Here is a tiny trained network, its code and every weight. The questions are about switching its units off for an input and a class, where a switched-off unit gives its printed mean instead of its output.

import numpy as np


def w(rows, s, z=0):
    codes = np.array(rows[::2]) - 128.0
    scale = np.full(codes.shape[1], s)
    scale[-1] = z or s
    return codes * scale


def f(y):
    return y / 2 * (1 + np.tanh(0.7978845608 * (y + 0.044715 * y**3)))


def log_softmax(a):
    a = a - a.max(-1, keepdims=True)
    return a - np.log(np.exp(a).sum(-1, keepdims=True))


def net(x, mask):
    res = np.array(x, float).reshape(1, 7) / 4 @ E
    y = f(res @ A[0][:, :-1].T + A[0][:, -1])
    res = res + np.where(mask, y, B[0][:, -1]) @ B[0][:, :-1]
    return log_softmax(res[-1] @ U[:, :-1].T + U[:, -1])


A, B = {}, {}
E = w([
[57,169,68,94,50],'x0',
[199,75,70,29,178],'x1',
[50,161,122,37,236],'x2',
[122,111,215,50,65],'x3',
[49,112,137,164,172],'x4',
[123,71,148,131,77],'x5',
[114,2,84,128,79],'x6',
],0.0077)
A[0] = w([
[95,164,217,88,127,226],'n0',
[170,185,190,91,128,177],'n1',
[169,146,160,175,237,204],'n2',
[67,126,84,202,91,225],'n3',
[19,173,114,135,129,220],'n4',
[90,103,58,52,158,191],'n5',
[199,99,160,127,120,209],'n6',
[128,106,209,121,101,194],'n7',
[151,21,223,136,116,196],'n8',
[112,170,77,187,133,201],'n9',
[146,181,148,49,84,170],'n10',
[181,95,156,151,50,230],'n11',
[131,115,55,146,108,212],'n12',
[123,238,171,102,74,171],'n13',
[122,113,107,30,118,195],'n14',
[114,186,162,174,219,179],'n15',
[246,14,107,72,161,164],'n16',
[101,116,190,150,81,209],'n17',
[62,96,115,71,175,140],'n18',
[115,172,105,220,135,228],'n19',
[50,96,108,72,167,195],'n20',
[68,120,103,24,119,171],'n21',
[75,173,56,66,225,203],'n22',
[111,155,159,161,216,186],'n23',
[51,171,92,31,162,209],'n24',
[88,105,93,24,182,152],'n25',
[117,223,121,67,176,253],'n26',
[75,70,145,192,103,152],'n27',
[180,115,68,178,109,189],'n28',
[145,107,221,86,103,174],'n29',
],0.011,0.0046)
B[0] = w([
[98,206,147,131,255,198],'n0',
[110,160,68,166,151,186],'n1',
[212,85,79,164,168,213],'n2',
[102,142,208,160,65,183],'n3',
[158,174,151,144,105,202],'n4',
[153,153,161,65,70,208],'n5',
[87,79,29,109,163,191],'n6',
[50,103,128,100,239,176],'n7',
[60,15,128,58,206,213],'n8',
[157,125,167,197,75,175],'n9',
[70,229,101,119,147,190],'n10',
[15,70,110,153,118,209],'n11',
[129,106,150,115,11,170],'n12',
[77,184,79,195,155,194],'n13',
[95,151,143,52,81,203],'n14',
[217,162,138,202,158,206],'n15',
[138,92,71,84,77,253],'n16',
[71,102,186,142,149,175],'n17',
[154,159,150,59,116,186],'n18',
[169,95,156,228,88,188],'n19',
[178,140,184,96,158,199],'n20',
[136,189,192,43,132,204],'n21',
[180,150,176,114,106,248],'n22',
[250,133,134,161,182,195],'n23',
[177,187,174,96,127,234],'n24',
[163,163,138,59,113,218],'n25',
[164,179,135,141,117,236],'n26',
[101,80,153,143,106,168],'n27',
[95,89,76,167,28,177],'n28',
[60,110,119,126,175,190],'n29',
],0.0072,0.012)
U = w([
[125,51,148,126,185,70],'0',
[104,172,95,149,173,117],'1',
[180,149,144,59,126,124],'2',
[230,105,140,203,187,46],'3',
[153,113,144,193,58,253],'4',
[159,89,8,96,59,31],'5',
],0.014,0.0016)

Each question gives the input, the list of numbers given to net, and the class t.
The units are the neurons (one row each of A and B). Each row of codes is followed by its name. A weight is (code - 128) times the scale printed after its matrix; where a second scale follows, it is the last column's (A, B and U).
mask holds one flag per neuron, in row order. A switched-off neuron (its flag False) gives its mean, the last column of its row in B, instead of its output. The means were averaged over made-up inputs and are rounded, as every weight is.
A unit's drop is (log p(t) with every unit on - log p(t) with that unit switched off) / (log p(t) with every unit on - log p(t) with every unit switched off).
The circuit of an input: a set's keep is (log p(t) with only the set's units on - log p(t) with every unit switched off) / (log p(t) with every unit on - log p(t) with every unit switched off). Starting from the 12 units with the biggest drops (on a tie, the unit counted first), units are removed one at a time, each time the one whose removal leaves the highest keep (on an exact tie, the one counted first), for as long as the keep stays at least 0.8.
circuit, biggest first: the units of the circuit, biggest drop first
k most important neurons: the k neurons with the biggest drops, biggest first
drop when u is switched off: that unit's drop, to one decimal
input [-4,0,0,1,-6,-3,-2], class 3: circuit, biggest first : n21; n5
input [-1,1,-8,-5,-1,-3,-6], class 4: circuit, biggest first : n28
input [4,0,-6,2,-2,-7,-3], class 4: circuit, biggest first : n8; n21
input [-6,-1,8,-5,6,-2,8], class 3: 4 most important neurons : n23; n2; n15; n14
input [6,7,-7,-8,6,-1,3], class 4: circuit, biggest first : n3; n9
input [-2,-5,2,-5,3,6,2], class 4: 2 most important neurons : n3; n0
input [5,3,-5,2,6,1,-5], class 4: 2 most important neurons : n8; n6
input [-8,3,-4,1,-6,-2,-5], class 5: 2 most important neurons : n16; n6
input [-5,-1,-2,-7,-6,-8,5], class 5: 2 most important neurons : n28; n16
input [-6,-7,-2,8,2,-2,-5], class 1: 2 most important neurons : n13; n0
input [0,-4,-4,6,8,-4,-4], class 3: 2 most important neurons : n19; n15
input [-1,-5,-8,8,-6,-8,2], class 0: drop when n8 is switched off : 0.2
input [0,6,-2,5,3,6,-2], class 0: drop when n8 is switched off : 0.1
input [4,2,-4,-5,6,-6,1], class 4: drop when n3 is switched off : 0.0
input [0,-7,-7,3,-2,-5,-7], class 1: circuit, biggest first : n13
input [6,2,-8,-3,-3,-5,-2], class 4: drop when n16 is switched off : 0.1
